Below are the code and all the weights of a small trained network. Each question names an input and a class and asks about switching units off, where a switched-off unit gives its printed mean instead of its output.

import numpy as np


def w(rows, s, z=0):
    codes = np.array(rows[::2]) - 128.0
    scale = np.full(codes.shape[1], s)
    scale[-1] = z or s
    return codes * scale


def norm(h):
    return h / np.sqrt((h * h).mean(-1, keepdims=True) + 1e-5)


def f(y):
    return y / 2 * (1 + np.tanh(0.7978845608 * (y + 0.044715 * y**3)))


def log_softmax(a):
    a = a - a.max(-1, keepdims=True)
    return a - np.log(np.exp(a).sum(-1, keepdims=True))


def net(x, mask):
    res = np.array(x, float).reshape(1, 4) / 4 @ E
    u = 0
    for l in range(3):
        y = f(norm(res) @ A[l][:, :-1].T + A[l][:, -1])
        res = res + np.where(mask[u : u + 10], y, B[l][:, -1]) @ B[l][:, :-1]
        u += 10
    return log_softmax(norm(res)[-1] @ U[:, :-1].T + U[:, -1])


A, B = {}, {}
E = w([
[155,170,60,142,254,179],'x0',
[161,218,138,216,73,147],'x1',
[178,152,183,129,178,47],'x2',
[57,192,81,160,183,10],'x3',
],0.0059)
A[0] = w([
[82,89,235,175,110,95,50],'0.n0',
[169,218,181,92,136,118,75],'0.n1',
[145,124,183,129,118,213,105],'0.n2',
[182,153,2,195,67,146,69],'0.n3',
[125,107,134,73,202,103,130],'0.n4',
[181,203,159,178,105,122,82],'0.n5',
[72,219,81,127,100,173,253],'0.n6',
[24,104,83,92,127,212,57],'0.n7',
[148,190,70,104,227,225,36],'0.n8',
[101,104,145,150,65,121,158],'0.n9',
],0.0078,0.0024)
B[0] = w([
[136,123,96,231,170,144,191],'0.n0',
[107,179,202,116,110,202,161],'0.n1',
[145,192,54,51,113,108,206],'0.n2',
[80,115,171,124,129,192,205],'0.n3',
[54,72,188,115,139,178,188],'0.n4',
[60,61,207,125,200,254,212],'0.n5',
[42,142,71,90,107,192,252],'0.n6',
[28,121,109,88,80,195,203],'0.n7',
[176,58,79,214,53,44,249],'0.n8',
[132,77,43,198,71,83,210],'0.n9',
],0.0056,0.0035)
A[1] = w([
[119,1,112,44,190,111,92],'1.n0',
[44,153,78,153,167,94,45],'1.n1',
[223,91,96,96,115,175,67],'1.n2',
[62,133,113,164,147,68,239],'1.n3',
[165,136,47,194,229,176,48],'1.n4',
[153,212,104,149,98,169,121],'1.n5',
[205,151,186,166,213,109,121],'1.n6',
[130,50,102,246,91,113,251],'1.n7',
[184,120,233,127,177,98,253],'1.n8',
[114,141,117,122,166,167,105],'1.n9',
],0.0099,0.0015)
B[1] = w([
[133,147,189,185,131,151,222],'1.n0',
[182,224,147,65,148,127,207],'1.n1',
[181,233,157,79,157,56,185],'1.n2',
[201,127,163,116,102,168,218],'1.n3',
[181,12,137,131,102,97,183],'1.n4',
[51,116,241,105,175,37,176],'1.n5',
[42,105,84,132,50,91,190],'1.n6',
[152,91,102,151,167,35,254],'1.n7',
[2,118,8,64,49,158,206],'1.n8',
[119,117,149,92,131,49,143],'1.n9',
],0.0081,0.0059)
A[2] = w([
[102,103,112,111,55,143,140],'2.n0',
[197,212,155,55,82,155,45],'2.n1',
[83,142,3,115,98,206,19],'2.n2',
[71,109,250,180,164,206,226],'2.n3',
[186,32,93,82,138,138,88],'2.n4',
[89,141,108,90,104,146,3],'2.n5',
[99,89,176,212,96,126,218],'2.n6',
[67,127,160,150,146,83,169],'2.n7',
[181,255,129,79,149,133,182],'2.n8',
[65,106,128,120,161,136,210],'2.n9',
],0.0095,0.002)
B[2] = w([
[124,149,64,122,187,125,244],'2.n0',
[145,195,76,72,136,110,202],'2.n1',
[3,85,107,115,65,100,233],'2.n2',
[119,196,174,148,254,164,254],'2.n3',
[184,149,153,184,99,101,185],'2.n4',
[122,123,81,156,85,119,170],'2.n5',
[195,99,176,127,191,121,245],'2.n6',
[149,147,62,130,140,225,203],'2.n7',
[174,135,143,38,46,180,222],'2.n8',
[118,128,170,209,105,183,194],'2.n9',
],0.0079,0.0044)
U = w([
[7,100,63,143,80,118,252],'0',
[233,42,118,195,114,12,78],'1',
[184,200,122,7,98,122,92],'2',
[97,159,197,182,224,191,78],'3',
],0.015,0.0021)

Each question gives the input, the list of numbers given to net, and the class t.
The units are the neurons (one row each of A and B). Each row of codes is followed by its name. A weight is (code - 128) times the scale printed after its matrix; where a second scale follows, it is the last column's (A, B and U).
mask holds one flag per neuron, layer by layer. A switched-off neuron (its flag False) gives its mean, the last column of its row in B, instead of its output. The means were averaged over made-up inputs and are rounded, as every weight is.
A unit's drop is (log p(t) with every unit on - log p(t) with that unit switched off) / (log p(t) with every unit on - log p(t) with every unit switched off).
The circuit of an input: a set's keep is (log p(t) with only the set's units on - log p(t) with every unit switched off) / (log p(t) with every unit on - log p(t) with every unit switched off). Starting from the 12 units with the biggest drops (on a tie, the unit counted first), units are removed one at a time, each time the one whose removal leaves the highest keep (on an exact tie, the one counted first), for as long as the keep stays at least 0.8.
units of the circuit, in order: the units of the circuit, biggest drop first
k most important neurons: the k neurons with the biggest drops, biggest first
top k neurons in layer l: the k neurons of layer l with the biggest drops, biggest first
input [-3,-2,-1,4], class 2: units of the circuit, in order -> (1.n1)
input [-4,-8,3,7], class 3: top 3 neurons in layer 0 -> (0.n4 0.n2 0.n6)
input [8,-4,-7,-1], class 1: top 3 neurons in layer 1 -> (1.n4 1.n8 1.n7)
input [-7,5,-6,-3], class 1: units of the circuit, in order -> (1.n8 1.n7)
input [-5,-4,-6,8], class 2: units of the circuit, in order -> (1.n1 1.n3)
input [-8,4,0,-7], class 1: units of the circuit, in order -> (0.n9 1.n7)
input [7,8,-6,8], class 2: top 2 neurons in layer 2 -> (2.n8 2.n3)
input [3,-1,5,-5], class 0: 2 most important neurons -> (1.n8 0.n6)
input [2,-4,-3,2], class 3: 3 most important neurons -> (1.n0 0.n4 1.n8)
input [8,4,8,4], class 0: 2 most important neurons -> (1.n6 1.n8)
input [-6,-4,7,-4], class 0: 2 most important neurons -> (1.n8 0.n8)
input [-7,3,4,6], class 1: top 2 neurons in layer 1 -> (1.n7 1.n2)
input [-5,-6,-3,5], class 3: units of the circuit, in order -> (1.n0 0.n8 1.n8)
input [-7,5,3,-1], class 1: units of the circuit, in order -> (1.n7)
input [-6,-1,-4,-6], class 1: top 3 neurons in layer 1 -> (1.n1 1.n8 1.n7)
input [5,-5,-1,0], class 1: 3 most important neurons -> (0.n8 1.n7 0.n5)
input [-7,8,0,8], class 2: top 2 neurons in layer 2 -> (2.n8 2.n9)
input [4,-5,6,-5], class 0: 2 most important neurons -> (1.n8 0.n6)
input [-4,-5,6,4], class 0: 3 most important neurons -> (1.n8 0.n6 0.n7)
input [5,-8,0,-3], class 3: units of the circuit, in order -> (1.n0)
input [4,-8,-5,-2], class 3: 2 most important neurons -> (1.n0 1.n8)
input [1,-7,-3,-5], class 3: 2 most important neurons -> (1.n0 1.n1)
input [5,0,5,-1], class 0: top 2 neurons in layer 0 -> (0.n9 0.n1)
input [7,-4,7,6], class 0: top 2 neurons in layer 2 -> (2.n6 2.n7)
